Below are the code and all the weights of a small trained network. Each question names an input and a class and asks about switching units off, where a switched-off unit gives its printed mean instead of its output.

import numpy as np


def w(rows, s, z=0):
    codes = np.array(rows[::2]) - 128.0
    scale = np.full(codes.shape[1], s)
    scale[-1] = z or s
    return codes * scale


def norm(h):
    return h / np.sqrt((h * h).mean(-1, keepdims=True) + 1e-5)


def f(y):
    return np.maximum(y, 0)


def log_softmax(a):
    a = a - a.max(-1, keepdims=True)
    return a - np.log(np.exp(a).sum(-1, keepdims=True))


def net(x, mask):
    res = np.array(x, float).reshape(1, 2) / 4 @ E
    u = 0
    for l in range(3):
        y = f(norm(res) @ A[l][:, :-1].T + A[l][:, -1])
        res = res + np.where(mask[u : u + 7], y, B[l][:, -1]) @ B[l][:, :-1]
        u += 7
    return log_softmax(norm(res)[-1] @ U[:, :-1].T + U[:, -1])


A, B = {}, {}
E = w([
[40,52,103,64,189],'x0',
[47,253,181,58,245],'x1',
],0.0063)
A[0] = w([
[74,153,51,179,39,3],'L0N1',
[7,72,255,248,80,255],'L0N2',
[96,169,76,63,124,45],'L0N3',
[113,137,217,157,95,7],'L0N4',
[174,233,66,66,185,81],'L0N5',
[185,128,40,39,77,113],'L0N6',
[144,43,95,246,123,230],'L0N7',
],0.0082,0.00092)
B[0] = w([
[152,160,48,14,7,175],'L0N1',
[135,226,135,47,90,165],'L0N2',
[189,75,105,125,223,182],'L0N3',
[161,60,91,80,149,154],'L0N4',
[253,50,157,158,80,229],'L0N5',
[112,53,107,145,228,174],'L0N6',
[74,163,176,112,200,254],'L0N7',
],0.0056)
A[1] = w([
[218,97,162,16,162,7],'L1N1',
[120,60,56,233,72,125],'L1N2',
[188,140,88,85,180,163],'L1N3',
[27,253,183,37,106,48],'L1N4',
[103,171,182,120,76,119],'L1N5',
[120,58,200,141,80,36],'L1N6',
[73,53,148,136,56,188],'L1N7',
],0.0076,0.0019)
B[1] = w([
[96,130,46,222,31,253],'L1N1',
[134,185,115,176,177,187],'L1N2',
[135,212,82,122,95,227],'L1N3',
[120,164,53,177,1,173],'L1N4',
[180,42,122,122,74,146],'L1N5',
[37,181,62,131,100,150],'L1N6',
[181,252,145,161,112,190],'L1N7',
],0.0082,0.0051)
A[2] = w([
[167,149,63,56,233,214],'L2N1',
[193,148,16,71,165,213],'L2N2',
[67,66,136,83,105,86],'L2N3',
[198,80,73,182,80,95],'L2N4',
[182,254,137,99,144,128],'L2N5',
[239,98,173,112,120,252],'L2N6',
[176,124,137,60,151,69],'L2N7',
],0.0088,0.0033)
B[2] = w([
[209,113,206,125,126,179],'L2N1',
[155,125,168,106,94,254],'L2N2',
[136,169,190,163,50,140],'L2N3',
[90,124,108,103,189,218],'L2N4',
[113,140,139,167,255,221],'L2N5',
[92,64,204,15,45,179],'L2N6',
[109,169,92,134,125,128],'L2N7',
],0.0081,0.0084)
U = w([
[213,146,244,50,99,224],'0',
[196,251,112,187,199,175],'1',
[128,157,66,139,42,155],'2',
[86,81,155,156,200,1],'3',
[38,7,150,141,134,30],'4',
[115,54,137,142,205,2],'5',
[90,92,154,146,156,2],'6',
[120,27,127,135,195,12],'7',
],0.011,0.0051)

Each question gives the input, the list of numbers given to net, and the class t.
The units are the neurons (one row each of A and B). Each row of codes is followed by its name. A weight is (code - 128) times the scale printed after its matrix; where a second scale follows, it is the last column's (A, B and U).
mask holds one flag per neuron, layer by layer. A switched-off neuron (its flag False) gives its mean, the last column of its row in B, instead of its output. The means were averaged over made-up inputs and are rounded, as every weight is.
A unit's drop is (log p(t) with every unit on - log p(t) with that unit switched off) / (log p(t) with every unit on - log p(t) with every unit switched off).
The circuit of an input: a set's keep is (log p(t) with only the set's units on - log p(t) with every unit switched off) / (log p(t) with every unit on - log p(t) with every unit switched off). Starting from the 12 units with the biggest drops (on a tie, the unit counted first), units are removed one at a time, each time the one whose removal leaves the highest keep (on an exact tie, the one counted first), for as long as the keep stays at least 0.8.
units of the circuit, in order: the units of the circuit, biggest drop first
unit that matters most: the unit with the biggest drop
k most important neurons: the k neurons with the biggest drops, biggest first
top k neurons in layer l: the k neurons of layer l with the biggest drops, biggest first
input [4,-7], class 1: units of the circuit, in order	L1N7, L1N2
input [3,-1], class 2: 3 most important neurons	L0N2, L2N5, L0N3
input [-7,-4], class 0: units of the circuit, in order	L2N6, L1N1
input [7,-6], class 0: 2 most important neurons	L1N1, L0N5
input [-1,0], class 2: units of the circuit, in order	L1N1
input [1,3], class 2: 4 most important neurons	L1N1, L0N5, L0N7, L2N5
input [-8,-5], class 0: units of the circuit, in order	L2N6, L1N1
input [-4,-5], class 1: 3 most important neurons	L1N2, L0N6, L2N5
input [8,7], class 0: 2 most important neurons	L2N1, L0N3
input [-3,0], class 2: 3 most important neurons	L0N4, L1N1, L2N1
input [-2,3], class 2: 3 most important neurons	L1N1, L0N5, L0N7
input [7,-5], class 0: 2 most important neurons	L1N1, L0N5
input [3,-8], class 1: 2 most important neurons	L1N7, L1N2
input [-2,-2], class 2: unit that matters most	L0N7
input [5,-5], class 0: top 3 neurons in layer 1	L1N1, L1N4, L1N3
input [-1,-4], class 1: top 4 neurons in layer 0	L0N6, L0N3, L0N5, L0N4
input [-1,-2], class 2: 2 most important neurons	L0N7, L0N1
input [-2,1], class 2: top 2 neurons in layer 1	L1N1, L1N7
input [0,2], class 2: 3 most important neurons	L1N1, L2N5, L0N5
input [3,-7], class 1: unit that matters most	L1N7
input [7,5], class 0: top 2 neurons in layer 2	L2N1, L2N5
